array([[3110, 7450, 5924, 6893, 7724, 5200, 6157, 5769, 6324, 4895, 2511,
        7357, 8760],
       [8918, 6538, 6770, 5809, 5653, 4784, 7617, 7735, 6778, 9443, 8698,
        5340, 4380]])
Report the maximum.
Answer: 9443
Report the third entry in reading order.
Answer: 5924
The entry just right of 6157 is 5769
Report the entry just left of 4895.
Answer: 6324
Report the second entry in reading order.
Answer: 7450
Report the entry just left of 6538.
Answer: 8918
Report the entry just left of 7450.
Answer: 3110
Report the entry just left of the smallest entry.
Answer: 4895
The third smallest entry is 4380

Read these off the grid that follows. Indices start at 0.
1) The entry in the bottom-left corner?
2) The entry at row 1, column 0?
3) The entry in row 0 and column 1?
4) The entry in the bottom-right corner?
5) The entry directly below the largest entry?
6) The entry in the top-left corner?
7) The entry directly above the largest entry?
8) The entry at row 0, column 2?
-15	4	17	23	0	-45	38	-50	6	-1	-3	30	30
38	23	-3	-36	-17	-16	-16	20	-38	7	-13	-21	8
3	40	-3	1	-62	-82	25	-39	-4	26	39	-6	-24
-35	-31	23	42	49	9	34	-41	26	-21	-26	49	47
-16	-11	-9	10	4	23	-7	8	20	0	16	-3	-24
49	-6	-2	-52	29	51	-47	64	-49	-13	-52	-27	28
61	-1	3	-62	31	46	-47	66	-64	-14	-65	-24	44
32	43	-8	-30	-56	-57	-3	0	-31	23	18	-27	-16
13	-1	-7	-17	4	23	-21	27	-10	-1	-7	-15	-5
-7	10	10	13	-10	-40	27	-36	3	4	4	16	15
10	19	1	-7	-23	-35	7	-12	-12	10	7	-4	-1
-23	-16	4	23	16	13	11	-13	23	-5	5	15	0
-26	-27	34	40	52	-14	48	-57	14	-24	-40	60	76
0	-9	-20	-11	-1	51	-34	43	10	3	19	-28	-46
-6	7	8	11	-8	-32	22	-30	1	3	3	13	12
-7	30	4	12	-45	-78	35	-50	1	19	28	8	-6
1) -7
2) 38
3) 4
4) -6
5) -46
6) -15
7) 0
8) 17

Read these off the grid that follows. Counting starts at 0.
1) The entry at row 2, column 0?
2) The entry just left of -41?
3) The entry at row 0, column 2?
4) The bottom-right entry?
5) The entry in row 1 and column 0?
6) The entry in the bottom-left corner?
7) The top entry of the column that holds the smallest entry?
8) The smallest entry?
58	9	-58	63	50	3	-36	63	-66	-52	48	36	-45
33	3	-55	38	29	-18	-46	40	-57	-50	33	31	-49
52	8	-64	52	54	-23	-37	60	-41	-42	59	58	-40
-53	-10	33	-52	-50	24	33	-47	30	47	-49	-38	50
19	5	-26	24	20	9	-17	32	-20	-11	21	28	-12
47	11	-44	49	36	-11	-33	48	-62	-45	40	29	-38
-52	2	50	-73	-55	-4	53	-72	45	60	-59	-56	51
59	6	-42	64	58	-1	-44	65	-45	-45	54	49	-40
72	9	-45	74	62	-10	-34	70	-56	-51	65	49	-48
1) 52
2) 60
3) -58
4) -48
5) 33
6) 72
7) 63
8) -73

grid =
2	-65	11	-71	15	12	44	34	-43
21	-52	37	-47	25	46	45	46	-54
-19	38	-30	37	-22	-43	-58	-72	24
-6	-38	4	-37	21	-3	21	0	-23
15	-67	24	-81	23	11	64	51	-33
Read off the third entry from the end, reading row by row.
64
The entry in the bottom-right corner -> -33
The second smallest entry is -72
The entry just right of 23 is 11
The entry in the bottom-left corner -> 15
The entry just left of 44 is 12
The 2nd-last entry, reading row by row -> 51
The entry just left of 38 is -19
The first entry on the main diagonal: 2
The entry directly below the centre entry -> 21
The entry directly above 38 -> -52
The 5th-last entry, reading row by row: 23
Read off the largest entry in the last column.
24
Read off the entry directly below 45.
-58
The smallest entry in the first row: -71
The entry just left of 23 is -81

-36	33	-82	43	-30	4	17	0	-8	0	26	1	-38	-60
The first entry: -36
The third entry from the left -> -82
Find the 2nd entry from the left.
33
The first entry from the right: -60

[[490 438 467 747 232 628 534 245 481 397]
 [314 689 687 611 576 688 562 570 663 594]
 [238 473 831 660 354 534 514 729 540 446]
 [408 582 847 791 587 709 360 542 660 695]
 [706 435 514 221 558 229 393 840 367 463]
 [600 455 212 627 641 504 709 176 453 553]
 [393 572 701 435 706 485 531 829 568 627]
 [339 929 840 362 591 734 352 853 822 603]]
Indices start at 0.
The entry at row 1, column 0 is 314
Read off the entry in row 0 and column 2.
A: 467
Read off the entry at row 2, column 1.
A: 473
Read off the top-right entry.
A: 397
Read off the entry just left of 853.
A: 352
Read off the entry just left of the largest entry.
A: 339
The entry just right of 747 is 232
The bottom-right entry is 603
Read off the entry just left of 531.
A: 485
The entry in row 1 and column 2 -> 687
The top entry of the column that holds the smallest entry -> 245
The entry directly below the smallest entry is 829
The minimum -> 176
The entry at row 0, column 1 -> 438
Read off the entry just left of 729.
A: 514
Read off the entry just right of the smallest entry.
A: 453
Read off the entry directly above 729.
A: 570
Read off the entry just right of 663.
A: 594
The entry in row 2 and column 0 -> 238
Read off the entry just right of the largest entry.
A: 840
Read off the bottom entry of the column that holds the largest entry.
A: 929
Read off the entry just left of the smallest entry.
A: 709
Read off the entry in the top-left corner.
A: 490
The entry directly below 360 is 393
Read off the entry in row 1 and column 1.
A: 689
Read off the entry directly above the smallest entry.
A: 840
